[[-100.763 -150.138  202.839  178.836  199.023 -127.154  171.170  189.985
  -154.372 -121.349]
 [-154.891 -141.552  237.029  191.892  203.301 -124.633  201.399  188.489
  -140.437 -138.964]
 [-168.538 -144.256  206.617  225.227  206.893 -142.070  224.456  200.949
  -140.405 -188.826]
 [ 261.486  221.638 -235.985 -156.253 -176.704  223.049 -189.907 -176.951
   222.310  259.612]
 [ 209.502  186.990 -168.563 -136.542 -173.625  205.304 -141.135 -157.891
   219.486  187.036]
 [ 233.243  211.722 -150.503 -144.775 -137.917  211.272 -154.421 -163.803
   206.606  186.625]
 [ 268.018  255.636 -217.643 -181.704 -198.825  205.629 -205.610 -219.219
   238.720  237.566]
 [ 206.439  198.174 -152.489 -134.340 -154.077  222.082 -144.254 -145.464
   190.685  201.232]
 [ 221.949  194.685 -154.268 -139.723 -137.623  187.829 -156.734 -132.461
   193.806  194.828]
 [ 206.748  190.031 -133.609 -121.625 -153.107  195.716 -158.173 -160.688
   201.508  183.617]]
-100.763

[[-21.0  28.9  30.9 -20.7 -21.5 -20.2  28.9 -21.4 -20.8  30.7  28.9]
 [ 13.2  -4.0  -4.3  11.6  13.0  11.8  -5.0  12.2  12.5  -4.9  -5.1]
 [-18.7  26.5  28.8 -18.5 -18.9 -18.0  26.4 -19.0 -18.6  28.2  26.8]
 [ 13.4  -5.2  -5.6  12.4  13.7  12.7  -5.4  13.1  13.2  -5.4  -5.2]
 [-19.6  27.0  29.0 -19.2 -20.1 -18.6  28.4 -19.7 -19.4  29.5  27.8]
 [ -7.7  15.2  16.5  -7.6  -7.6  -7.2  15.9  -7.7  -7.6  16.7  15.9]
 [  9.4  -0.5  -0.5   7.9   9.2   8.3  -1.1   8.6   8.8  -1.0  -1.0]
 [-12.7  20.2  21.3 -12.5 -13.0 -11.9  20.9 -12.7 -12.3  22.1  20.9]
 [ -0.8   8.8   9.2  -1.4  -1.1  -1.0   9.1  -1.0  -0.7   9.7   9.2]
 [ -1.9   9.7  10.2  -2.0  -1.9  -1.6  10.5  -2.2  -2.0  10.8   9.8]
 [ 19.6 -10.7 -11.9  18.2  19.7  18.4 -11.2  18.9  19.0 -11.7 -11.7]]
-21.0

[[ 1.4  0.6 -0.7 -0.2 -0.3  0.5  0.0 -0.4 -1.0  0.5  0.2  0.5 -0.7  0.3]
 [-0.1  0.1  0.2 -0.6 -0.3  2.0  0.1 -0.2  1.6 -0.8  1.4 -0.5  0.2  0.8]
 [ 0.8 -0.4  0.6  0.0  0.7  1.5  0.1  0.0  0.2 -1.0 -1.5 -0.3  0.2 -0.7]
 [-1.4  0.4 -0.4  0.2  0.1  0.1  0.4  1.7 -0.6  1.5 -0.5  0.1  0.4 -0.1]
 [ 0.3  0.2  1.0  0.6  0.2  1.2  0.2 -0.7  0.7  0.9  0.2 -0.4  0.4  0.4]
 [ 0.0  0.0 -0.6 -0.2 -0.8  0.2 -0.4  0.5 -0.3 -1.0 -0.2 -0.1  0.0  0.8]
 [ 0.2 -1.1 -0.1  0.4 -0.7 -0.2 -0.2  0.8  0.4 -2.0  1.2  0.0  0.5 -1.0]
 [-0.2 -0.3  0.3 -0.3 -0.2  0.3 -0.1  0.8 -0.8 -0.5 -0.9  0.2  0.2  1.0]]
1.4

[[-0.480 -0.120  1.280 -0.297 -0.425 -0.326 -0.197 -0.527 -0.462]
 [-1.772 -0.088 -0.508 -0.507 -0.184 -0.356 -0.191 -0.815 -0.782]
 [-0.464 -0.110 -0.362 -0.828 -0.931 -0.268 -0.821  0.076 -0.439]
 [-1.658 -0.481  1.596 -0.105 -0.194 -0.528 -0.377  0.023 -0.158]
 [-0.746 -1.286  0.063 -0.518  0.114 -0.547 -0.336  0.148 -0.714]
 [-0.409 -0.375 -1.119 -0.328 -0.517 -0.487 -0.614 -0.319 -0.427]
 [-0.142  0.402 -0.726 -0.304  0.183 -0.293  0.182 -0.446 -0.788]
 [-1.025 -0.531 -1.033 -0.414  0.418 -0.500 -0.589 -0.161 -0.037]]
-0.480

[[-0.07  0.11  0.02 -0.10 -0.10  0.03 -0.05  0.06 -0.15 -0.06]
 [-0.08 -0.16  0.06 -0.10 -0.09  0.08 -0.06 -0.07 -0.05 -0.03]
 [-0.12 -0.08 -0.13 -0.12 -0.12  0.12 -0.13  0.03 -0.14 -0.11]
 [-0.09 -0.18 -0.13  0.04  0.01 -0.09 -0.15 -0.28  0.07 -0.20]
 [-0.11 -0.03 -0.18 -0.08 -0.08 -0.04 -0.14  0.14 -0.12 -0.15]
 [-0.07 -0.13 -0.11 -0.08 -0.07 -0.16  0.14 -0.07  0.01  0.20]
 [-0.07 -0.03 -0.09  0.01 -0.02 -0.07 -0.16 -0.27 -0.03 -0.22]
 [-0.04 -0.17  0.13 -0.05 -0.04 -0.13  0.02 -0.12  0.04  0.05]
 [-0.04 -0.16  0.13 -0.06 -0.05 -0.13  0.04 -0.13  0.03  0.07]
 [-0.07  0.25 -0.08 -0.08 -0.11  0.06 -0.07 -0.05 -0.24 -0.10]
 [-0.11 -0.14 -0.12 -0.08 -0.08  0.08 -0.16 -0.14 -0.07 -0.16]]
-0.07
